Here is a tiny trained network, its code and every weight. The questions are about switching its units off for an input and a target symbol, where a switched-off unit gives its printed mean instead of its output.

import numpy as np


def w(rows, s, z=0):
    codes = np.array(rows[::2]) - 128.0
    scale = np.full(codes.shape[1], s)
    scale[-1] = z or s
    return codes * scale


def softmax(a):
    e = np.exp(a - a.max(-1, keepdims=True))
    return e / e.sum(-1, keepdims=True)


def log_softmax(a):
    a = a - a.max(-1, keepdims=True)
    return a - np.log(np.exp(a).sum(-1, keepdims=True))


def net(x, mask):
    ids = ['βγδεζηθλπτφ'.index(c) for c in x.split()]
    T = len(ids)
    res = E[ids] + P[:T]
    u = 0
    for l in range(2):
        r = res
        for j in range(3):
            rows = slice(3 * j, 3 * j + 3)
            q, k, v = (r @ M[l][rows].T for M in (Q, K, V))
            z = softmax(np.where(np.tri(T) > 0, q @ k.T / 3**0.5, -1e9)) @ v
            o = O[l][rows]
            res = res + np.where(mask[u + j], z, o[:, -1]) @ o[:, :-1]
        u += 3
    return log_softmax(res[-1] @ U[:, :-1].T + U[:, -1])


Q, K, V, O = {}, {}, {}, {}
E = w([
[245,43,71],'β',
[223,243,112],'γ',
[54,140,7],'δ',
[160,189,227],'ε',
[180,102,149],'ζ',
[171,101,154],'η',
[151,4,136],'θ',
[196,118,147],'λ',
[210,82,30],'π',
[156,115,132],'τ',
[64,71,206],'φ',
],0.015)
P = w([
[115,242,95],'0',
[113,149,160],'1',
[131,126,193],'2',
[145,116,213],'3',
[145,108,219],'4',
[152,105,231],'5',
[161,91,252],'6',
[170,107,232],'7',
],0.004)
Q[0] = w([
[85,141,166],'L0H1',
[189,173,130],'L0H1',
[113,128,42],'L0H1',
[141,126,96],'L0H2',
[163,193,121],'L0H2',
[164,83,87],'L0H2',
[3,154,130],'L0H3',
[160,114,108],'L0H3',
[59,155,132],'L0H3',
],0.02)
K[0] = w([
[18,207,180],'L0H1',
[163,130,208],'L0H1',
[116,98,65],'L0H1',
[176,144,46],'L0H2',
[176,186,127],'L0H2',
[158,53,81],'L0H2',
[64,178,5],'L0H3',
[228,35,119],'L0H3',
[126,202,98],'L0H3',
],0.012)
V[0] = w([
[79,254,147],'L0H1',
[89,90,185],'L0H1',
[134,104,115],'L0H1',
[122,131,67],'L0H2',
[77,195,118],'L0H2',
[217,181,61],'L0H2',
[178,137,129],'L0H3',
[218,105,116],'L0H3',
[202,77,196],'L0H3',
],0.014)
O[0] = w([
[214,105,172,97],'L0H1',
[254,165,188,4],'L0H1',
[60,44,177,161],'L0H1',
[4,115,229,217],'L0H2',
[190,70,163,28],'L0H2',
[1,192,223,173],'L0H2',
[99,166,164,64],'L0H3',
[33,150,164,124],'L0H3',
[16,76,231,3],'L0H3',
],0.0052,0.0025)
Q[1] = w([
[253,192,192],'L1H1',
[111,169,90],'L1H1',
[149,201,137],'L1H1',
[186,244,147],'L1H2',
[68,141,182],'L1H2',
[138,106,107],'L1H2',
[130,54,124],'L1H3',
[102,118,138],'L1H3',
[117,141,117],'L1H3',
],0.012)
K[1] = w([
[182,153,188],'L1H1',
[142,238,83],'L1H1',
[126,255,200],'L1H1',
[139,175,171],'L1H2',
[67,108,121],'L1H2',
[26,47,163],'L1H2',
[111,149,69],'L1H3',
[153,147,176],'L1H3',
[115,108,129],'L1H3',
],0.013)
V[1] = w([
[153,245,150],'L1H1',
[95,69,138],'L1H1',
[154,254,76],'L1H1',
[139,122,44],'L1H2',
[108,52,96],'L1H2',
[55,27,83],'L1H2',
[130,151,116],'L1H3',
[104,82,156],'L1H3',
[140,1,170],'L1H3',
],0.0084)
O[1] = w([
[138,221,156,20],'L1H1',
[175,134,152,161],'L1H1',
[128,143,219,153],'L1H1',
[132,111,184,135],'L1H2',
[2,147,83,186],'L1H2',
[169,83,82,254],'L1H2',
[55,173,113,149],'L1H3',
[136,56,163,100],'L1H3',
[104,95,123,28],'L1H3',
],0.0074,0.0033)
U = w([
[33,148,135,18],'β',
[72,176,166,60],'γ',
[119,211,45,249],'δ',
[121,110,148,31],'ε',
[142,115,148,43],'ζ',
[252,42,159,96],'η',
[127,121,148,27],'θ',
[125,57,223,206],'λ',
[148,34,135,130],'π',
[146,111,145,4],'τ',
[208,79,215,159],'φ',
],0.011,0.0047)

Each question gives the input, a string of symbols that net reads in full, and the target symbol t.
The units are the heads (3 rows each of Q, K, V and O). Each row of codes is followed by its name. A weight is (code - 128) times the scale printed after its matrix; where a second scale follows, it is the last column's (O and U).
mask holds one flag per head, layer by layer. A switched-off head (its flag False) gives its mean, the last column of its rows in O, instead of its output. The means were averaged over made-up inputs and are rounded, as every weight is.
A unit's drop is (log p(t) with every unit on - log p(t) with that unit switched off) / (log p(t) with every unit on - log p(t) with every unit switched off).
The circuit of an input: a set's keep is (log p(t) with only the set's units on - log p(t) with every unit switched off) / (log p(t) with every unit on - log p(t) with every unit switched off). Starting from all 6 units, units are removed one at a time, each time the one whose removal leaves the highest keep (on an exact tie, the one counted first), for as long as the keep stays at least 0.8.
units of the circuit, in order: the units of the circuit, biggest drop first
most important unit: the unit with the biggest drop
heads that matter: for each layer, one digit per head in row order, 1 if its drop is at least 0.15 and else 0, layers parted by /
drop when u is switched off: that unit's drop, to one decimal
input π η φ, target η: heads that matter : 110 / 000
input δ η δ ζ, target λ: most important unit : L0H3
input θ λ δ δ δ τ, target λ: heads that matter : 001 / 000
input δ λ δ δ θ τ, target π: units of the circuit, in order : L1H1; L0H3
input τ ε δ θ δ δ θ λ, target π: units of the circuit, in order : L0H3; L1H1
input δ δ δ λ δ ε, target φ: heads that matter : 110 / 010
input ζ θ θ γ η, target π: heads that matter : 001 / 110
input δ π δ λ π, target β: units of the circuit, in order : L0H1; L0H2
input δ λ δ λ τ, target λ: units of the circuit, in order : L0H3; L1H2
input ε ε λ, target φ: units of the circuit, in order : L0H1; L1H2
input δ δ φ, target η: heads that matter : 010 / 000
input ε λ λ τ δ θ η ζ, target π: heads that matter : 001 / 100
input δ θ γ δ θ, target π: drop when L0H3 is switched off : 0.2
input δ θ η, target π: drop when L0H2 is switched off : 0.1
input λ φ τ, target η: units of the circuit, in order : L0H2
input δ ε η θ λ ε β β, target β: drop when L0H2 is switched off : 0.2
input β δ δ δ λ η, target λ: drop when L1H1 is switched off : 0.0
